What each symbol does to the states:
Sur o Tev
Sur t Gup
Sur h Zol
Sur y Zup
Sur m Dut
Sur s Pof
Fub o Dag
Fub h Kis
Fub y Das
Fub s Naf
Mam o Tad
Mam t Kos
Mam h Les
Mam y Vus
Mam m Gat
Mam s Lel
Les o Zup
Les t Sab
Les h Mam
Les y Tev
Les m Zus
Les s Sed
Tek o Sab
Tek t Zup
Tek h Lar
Tek y Gup
Tek m Fuz
Tek s Gop
Gef o Bom
Gef t Vem
Gef h Dis
Gef y Lal
Gef m Rad
Gef s Lur
Nek o Nad
Nek h Zap
Nek y Gim
Nek m Naf
Nad o Nek
Nad t Nim
Nad h Seg
Nad y Lur
Nad m Bak
Nad s Lal
Tev o Sur
Tev t Sem
Tev h Vus
Tev y Les
Tev m Nak
Tev s Nuz
Kos o Lar
Kos t Mam
Kos h Sab
Kos y Naf
Kos m Gim
Kos s Das
Gup o Sem
Gup t Sur
Gup h Bak
Gup y Tek
Gup m Seg
Gup s Nez
Sor o Lel
Sor t Rad
Sor h Meb
Sor y Mak
Sor m Vem
Sor s Tad
Meb o Sed
Meb t Gop
Meb h Sor
Meb y Pof
Meb m Viv
Meb s Zup
Vem t Gef
Vem h Viv
Vem m Sor
Vem s Ton
Sab o Tek
Sab t Les
Sab h Kos
Sab y Sem
Sab m Nos
Sab s Rik
Sed o Meb
Sed t Rik
Sed h Lel
Sed y Nuz
Sed m Gir
Sed s Les
Rik o Gop
Rik t Sed
Rik h Das
Rik y Kis
Rik m Vip
Rik s Sab
Gir o Viv
Gir t Vip
Gir m Sed
Gir s Zus
Vip o Dis
Vip t Gir
Vip h Bom
Vip y Rig
Vip m Rik
Vip s Nos
Nez o Kis
Nez t Pof
Nez h Dag
Nez y Gop
Nez m Gon
Nez s Gup
Gon o Rig
Gon t Bik
Gon h Lal
Gon y Dis
Gon m Nez
Gon s Seg
Nak o Dut
Nak t Zap
Nak y Zus
Nak m Tev
Dut o Nak
Dut t Seg
Dut h Nim
Dut y Geg
Dut m Sur
Dut s Bik
Das o Rad
Das t Lel
Das h Rik
Das y Fub
Das m Bom
Das s Kos
Tad o Mam
Tad t Lar
Tad h Zup
Tad y Zol
Tad m Ton
Tad s Sor
Lel o Sor
Lel t Das
Lel h Sed
Lel s Mam
Zup o Les
Zup t Tek
Zup h Tad
Zup y Sur
Zup m Geg
Zup s Meb
Kis o Nez
Kis t Nuz
Kis h Fub
Kis y Rik
Kis m Rig
Kis s Sem
Nuz o Pof
Nuz t Kis
Nuz y Sed
Nuz s Tev
Bom o Gef
Bom h Vip
Bom m Das
Bom s Gim
Pof o Nuz
Pof t Nez
Pof h Mak
Pof y Meb
Pof m Bik
Pof s Sur
Dis o Vip
Dis t Viv
Dis h Gef
Dis y Gon
Dis m Gop
Dis s Fuz
Rig o Gon
Rig y Vip
Rig m Kis
Rig s Zap
Zap o Seg
Zap t Nak
Zap h Nek
Zap y Nos
Zap m Sem
Zap s Rig
Zus o Geg
Zus t Nos
Zus h Gat
Zus y Nak
Zus m Les
Zus s Gir
Lal h Gon
Lal y Gef
Lal m Dag
Lal s Nad
Geg o Zus
Geg t Fuz
Geg h Ton
Geg y Dut
Geg m Zup
Geg s Viv
Bak o Naf
Bak t Zol
Bak h Gup
Bak y Lar
Bak m Nad
Bak s Dag
Viv o Gir
Viv t Dis
Viv h Vem
Viv y Bik
Viv m Meb
Viv s Geg
Lar o Kos
Lar t Tad
Lar h Tek
Lar y Bak
Lar m Lur
Lar s Rad
Sem o Gup
Sem t Tev
Sem h Naf
Sem y Sab
Sem m Zap
Sem s Kis
Bik t Gon
Bik y Viv
Bik m Pof
Bik s Dut
Naf o Bak
Naf t Vus
Naf h Sem
Naf y Kos
Naf m Nek
Naf s Fub
Nos o Fuz
Nos t Zus
Nos h Gim
Nos y Zap
Nos m Sab
Nos s Vip
Lur o Gim
Lur t Ton
Lur h Fuz
Lur y Nad
Lur m Lar
Lur s Gef
Seg o Zap
Seg t Dut
Seg h Nad
Seg y Fuz
Seg m Gup
Seg s Gon
Ton o Gat
Ton t Lur
Ton h Geg
Ton y Nim
Ton m Tad
Ton s Vem
Mak t Dag
Mak h Pof
Mak y Sor
Mak s Zol
Zol o Vus
Zol t Bak
Zol h Sur
Zol y Tad
Zol m Nim
Zol s Mak
Nim t Nad
Nim h Dut
Nim y Ton
Nim m Zol
Gim o Lur
Gim t Gat
Gim h Nos
Gim y Nek
Gim m Kos
Gim s Bom
Fuz o Nos
Fuz t Geg
Fuz h Lur
Fuz y Seg
Fuz m Tek
Fuz s Dis
Gat o Ton
Gat t Gim
Gat h Zus
Gat m Mam
Gop o Rik
Gop t Meb
Gop h Rad
Gop y Nez
Gop m Dis
Gop s Tek
Vus o Zol
Vus t Naf
Vus h Tev
Vus y Mam
Rad o Das
Rad t Sor
Rad h Gop
Rad y Dag
Rad m Gef
Rad s Lar
Dag o Fub
Dag t Mak
Dag h Nez
Dag y Rad
Dag m Lal
Dag s Bak

The rows follow the links: the fewer symbols apart two states are, the more alike their rows tend to be.

Name the state of each row.
 -10  -172   504  -268  -334   -85   -83   151   298    66   -81  -215   436  -361  -961   457   -41   273   234   630   767   428   -33   206   489  -164  -211   -29    35   217  -252  -380  -732  -163   204    77   -36    30; state Les
 -74   107  -163  -276  -114   257   108   419   441  -677   387   -68   -95   305   685  -924  -209   281    31  -782   149    28    28   -56   -86  -222  -226    25   382  -485   249  -145   465    47   179    93  -354   -18; state Seg
  85   424   -28   427   143  -242   465  -437  -436   577  -436    30   189   -76  -362  1172   317  -311  -432   265   -47   -51  -537   -99   267   124   205   503   104   388  -233    42  -410    89   192  -227   394  -288; state Sor
 -98  -430   -37  -472    13   -19  -218   275   410  -260    37  -116  -372    84   883  -934   -87  -116   540  -264  -216  -190   851    80   224  -380    75  -422  -228  -598   181   127   174   -77  -460   166  -345   122; state Rig
 208   224   143   -65  -517  -117   282   191   546   -62   -70  -678   158    19   678   567   272  -126    62    81   -80    82     4   179   489  -443    48   611   961  -250  -169   158  -125   169   178  -338  -148  -224; state Bik
 -155    172    142    -60      8   -303    -61    357    280    382   -328     74    166    -32  -1024    929   -293    202   -169    105     41    308   -867     71    180     72   -362    369    558    558    -86   -201   -172   -108    581   -169    205     29; state Tad
 305  -199   458  -506   -35   -10  -244   218   354   616  -134  -660   234  -164   347   170   290   -87   473   596    26   315   327   373   355  -907   -47   358   312   108  -610   124  -347   147  -119  -342  -152    98; state Nuz
 228   524   253   319  -216    74   297  -624  -294    98     8  -259   554   -46  -778   758   218   318  -583   250   517   482  -477   271  -163   -47     7   295   448    16     6  -311  -370   -39   354   119   125   -16; state Zup
 327  -144   -72   -96   271   531    29  -510  -412   260   275    -6   162   -32   649  -993   155  -314    82   -48  -204   -21   654   130  -544  -582   332   -69  -715  -132  -208   170   130   372  -261   163  -205   111; state Kis
-151   359   213    27  -565  -296   183   275   442  -563  -199  -179   -52   -79  -423   797   -33   501  -106   139   496    71  -311    79   511   151  -153   356   817  -375   -80  -526  -487  -226   317   179   -16  -203; state Geg
-105    96  -287  -376   276   224  -398   470   193   191   152   348   -41   122    73  -873  -583   197   169  -704  -230   108  -304  -257  -384  -219  -488   -76   156   451   253   167   718   -20   426   -33  -123   139; state Bak
 241   152   193  -178   131   -90  -122   413   432   644  -340  -351   202   -53   246   697    51  -312   103   167  -450   240  -348  -111   283  -564  -157   700   723   575  -196   421   -57    66   333  -613   334   -71; state Mak
 230   257  -149   -36   144   588    96  -432  -421  -291   551    -3   417   230   252  -949  -231    67  -293  -521   176   223  -136    42  -773  -290   -50   350   136  -278    33    16   347   213   234    97  -229   -10; state Gup
 -96  -187   356    77   195   -81   -92  -181  -490   564  -249   369   219  -273  -898   777   116  -149  -284   853   193     7   -88   164   -55   217    70   142  -109   637  -302   -41  -183  -127    72  -193   401  -410; state Mam

Each walk starts at a row. The symbols on each line, taken left to right, move it on to the next state.
Answer with the state's row; about right is enough.
-197   276  -357   449   588   100   158  -414  -556   -29   168   524   122   -31  -591  -285  -291    68  -382  -408   -46   -43  -452  -440  -656   529  -141  -427  -571   199   295  -234   325    90   216   136   148   268
y h o   -95   -314    111   -609    -14    462   -427    179    101   -180    280     82     86    -11    148  -1167   -369    237    409   -301    274    367    266    361   -280   -431   -365   -361   -232     76    -24      0    182     55    -44    180   -341    197
s y t  445    95   372   184   -47  -212   188  -816  -342   473  -282  -301   377  -196  -425   716   509  -115   -60   744   249   173   124   348   158  -101   414   242  -280    18  -319   -94  -642   122  -220   -34   192  -202
-331  -437   180   -29  -304  -217  -460   624   284    87  -228   228  -340  -176  -652   992    67   231   370   640   102  -269    71    93   565   539  -181  -125   212   424  -300    77  -325  -235  -159   -30   194  -186
m m h t -489  -390  -171  -104  -162  -165    51   274   218  -662   148   146  -503    65  -109  -602  -158   545   339  -161   356  -189   408   153    82   297  -100  -768  -502  -481   222  -295   -95  -408  -263   368  -434   388
t y -157  -361   341  -453  -548   326  -349   549   371   -49   171  -309  -134  -124   -55   194   266   326   560   426   274    82   344   531   349  -322   -46   360   939  -171  -452   121  -250   -69  -136  -264    68  -380
-159    84  -491    48   161  -135   115   658   317  -196   -73   134  -370   185   947  -278  -243  -285   233  -702  -661  -534    87  -399    39  -288   119    -3    -7  -157   393   326   621    19   -22    11  -126   229
h t y o   -8   -83   524   101  -319  -625   -12   232   396  -129  -319  -403  -179  -254   -74   885   286   233   374   796   110  -146   309   187   896    98   138     0   197   -43  -211  -188  -625  -281  -271    80  -133  -177
t m m  -25   -95  -276   534   -37  -205   173  -569  -509  -411    39    75  -137    54   342  -290   129  -225   -54    25   115  -657   500  -170    92   426   327  -653  -891  -809   157   -50  -187   -76  -454   296  -194   -34
-244  -464   301  -503    67   221  -407   508   194   749    79    12    87   -98  -507   254    64   -89   399   584   -46   255    66   255   109  -441  -216   311   502   756  -339   160    -2    73    88  -197    51  -267
o h  137   178   260  -250  -290    54  -152   177   439   102    -7  -649   519   -77   -59   193   -13   218   -10   101   298   749  -382   377     2  -627  -357   694  1052   122  -185  -129  -105   106   398  -235    58    62
s m t  284   191  -439   221   -99   337   318  -303  -358  -443   266   -77    15   197  1132  -610   184  -217  -348  -669  -209  -228   284  -184  -293  -101   361   219    41  -733   167   176   411   179   -99  -181  -204   -74
 133  -104    35   171   161   220    28  -809  -670  -226   136   348   208    25  -518  -704  -172   173   -48   121   505    70   230   121  -451   142    86  -791  -893  -351    35  -295   -46  -105  -222   380    64   126
h m y -322  -591  -160  -343    97   197  -657   740   191   -39   225   341  -506   -31   337  -764  -296    70   498  -192  -160  -355   416  -222  -198   120  -208  -455  -227    52    51   376   636    73  -267   124  -108  -179
y t t -449  -515  -238   224   -34    56     7  -102  -426  -110    81   737  -497    81   -96  -151   -47    45    -5   -40    23  -514   195  -173  -338   927   104  -793  -613  -160   126   119   387  -257  -298   322   135  -212
-484    90  -414   141    70  -486    57   691   122  -654   -48   429  -506   221  -166   -74  -421   284   -71  -679  -252  -378  -340  -507    22   704  -140  -575   -73    10   491  -476   385  -237    63   314   -85   258
s y s t  -91   -71  -130  -269  -323   121  -145   662   421   224   -80    14  -195  -102   262   606     6   -22   208   222  -209    19  -349    80   283   -85  -272   789  1202   198  -235   176   287    82   545  -452    58  -348
m o t  125  -553  -192  -214   320   597  -208   -60  -617   440   424   658   -66     7   -69  -811  -163  -164   178   -32  -333  -252   295    77  -757   132  -159  -129  -476   280  -122   385   471   152   105   -91   142   -38
  64   643  -154   439   278   -83   446  -798  -570  -313  -157  -136   343   161   -12  -372   -87   -25  -537  -432    52   -42  -372  -338  -256   100   533  -217  -684  -402   328  -239  -101    73   -14   179  -156   309
s s m h -116   216  -551   697   196  -167   404  -171  -294  -215  -169   453  -290   175   480   151    -2  -328  -496  -332  -446  -569   -22  -663  -131   626   402  -164  -598  -277   256   113   265   -44  -199    41    91   141
s m m h -125   278  -145   451   -94    60   303  -445  -459  -831    62    82   -90    96   -92  -414    50   172  -414  -538   445  -134  -149  -261  -456   572   180  -359   -13  -753   405  -425   109  -132   -75   324  -224    66
